Here is a tiny trained network, its code and every weight. The questions are about switching its units off for an input and a class, where a switched-off unit gives its printed mean instead of its output.

import numpy as np


def w(rows, s, z=0):
    codes = np.array(rows[::2]) - 128.0
    scale = np.full(codes.shape[1], s)
    scale[-1] = z or s
    return codes * scale


def f(y):
    return np.maximum(y, 0)


def log_softmax(a):
    a = a - a.max(-1, keepdims=True)
    return a - np.log(np.exp(a).sum(-1, keepdims=True))


def net(x, mask):
    res = np.array(x, float).reshape(1, 3) / 4 @ E
    y = f(res @ A[0][:, :-1].T + A[0][:, -1])
    res = res + np.where(mask, y, B[0][:, -1]) @ B[0][:, :-1]
    return log_softmax(res[-1] @ U[:, :-1].T + U[:, -1])


A, B = {}, {}
E = w([
[59,245,187],'x0',
[114,47,240],'x1',
[234,195,198],'x2',
],0.011)
A[0] = w([
[150,125,160,248],'n1',
[134,172,26,189],'n2',
[181,128,194,94],'n3',
[179,114,72,98],'n4',
[77,124,98,115],'n5',
[84,93,145,109],'n6',
[80,57,226,85],'n7',
[95,222,166,84],'n8',
[133,195,54,21],'n9',
[66,88,135,121],'n10',
[6,162,187,117],'n11',
[72,90,106,93],'n12',
[110,132,88,101],'n13',
[83,166,183,79],'n14',
[72,209,109,141],'n15',
[124,180,50,170],'n16',
[230,35,102,91],'n17',
[75,133,64,111],'n18',
[99,188,169,175],'n19',
[66,132,54,97],'n20',
[238,204,102,96],'n21',
],0.017,0.015)
B[0] = w([
[178,87,168,227],'n1',
[92,91,164,249],'n2',
[126,197,136,177],'n3',
[69,118,97,172],'n4',
[185,157,142,167],'n5',
[99,152,153,158],'n6',
[9,144,158,195],'n7',
[108,128,80,205],'n8',
[34,127,146,172],'n9',
[200,165,140,174],'n10',
[139,112,96,218],'n11',
[179,161,122,168],'n12',
[117,144,144,152],'n13',
[83,125,95,173],'n14',
[123,109,109,214],'n15',
[94,99,152,226],'n16',
[83,133,57,208],'n17',
[160,178,138,185],'n18',
[140,103,101,220],'n19',
[144,172,143,190],'n20',
[145,197,151,226],'n21',
],0.016,0.018)
U = w([
[144,234,161,154],'0',
[108,77,21,105],'1',
[87,99,208,99],'2',
[161,6,187,252],'3',
[188,116,123,81],'4',
[191,98,113,86],'5',
],0.018,0.016)

Each question gives the input, the list of numbers given to net, and the class t.
The units are the neurons (one row each of A and B). Each row of codes is followed by its name. A weight is (code - 128) times the scale printed after its matrix; where a second scale follows, it is the last column's (A, B and U).
mask holds one flag per neuron, in row order. A switched-off neuron (its flag False) gives its mean, the last column of its row in B, instead of its output. The means were averaged over made-up inputs and are rounded, as every weight is.
A unit's drop is (log p(t) with every unit on - log p(t) with that unit switched off) / (log p(t) with every unit on - log p(t) with every unit switched off).
The circuit of an input: a set's keep is (log p(t) with only the set's units on - log p(t) with every unit switched off) / (log p(t) with every unit on - log p(t) with every unit switched off). Starting from the 12 units with the biggest drops (on a tie, the unit counted first), units are removed one at a time, each time the one whose removal leaves the highest keep (on an exact tie, the one counted first), for as long as the keep stays at least 0.8.
units of the circuit, in order: the units of the circuit, biggest drop first
top k neurons: the k neurons with the biggest drops, biggest first
drop of u: that unit's drop, to one decimal
input [-7,-8,0], class 2: units of the circuit, in order -> [n2]
input [0,-6,-6], class 0: top 3 neurons -> [n18, n20, n5]
input [-2,3,2], class 3: top 2 neurons -> [n21, n1]
input [-2,-7,-5], class 2: top 2 neurons -> [n2, n16]
input [4,6,-7], class 0: top 2 neurons -> [n10, n2]
input [-2,-3,-2], class 3: top 2 neurons -> [n7, n21]
input [-6,-4,-6], class 0: top 2 neurons -> [n20, n18]
input [-5,-2,4], class 1: top 2 neurons -> [n17, n4]
input [-2,-1,-2], class 3: top 2 neurons -> [n21, n7]
input [-6,6,-4], class 1: top 2 neurons -> [n17, n2]
input [-7,7,7], class 0: top 2 neurons -> [n3, n2]
input [-6,-8,4], class 2: top 2 neurons -> [n2, n21]
input [-2,-8,-7], class 2: top 2 neurons -> [n2, n16]
input [-7,1,5], class 1: units of the circuit, in order -> [n17]
input [-6,-7,5], class 2: top 2 neurons -> [n21, n2]
input [-6,3,2], class 1: drop of n17 -> 2.0
input [0,0,3], class 3: drop of n1 -> 0.2
input [-5,-3,4], class 1: drop of n20 -> 0.3
input [7,-6,3], class 1: drop of n1 -> 0.0
input [-5,8,3], class 2: units of the circuit, in order -> [n7]
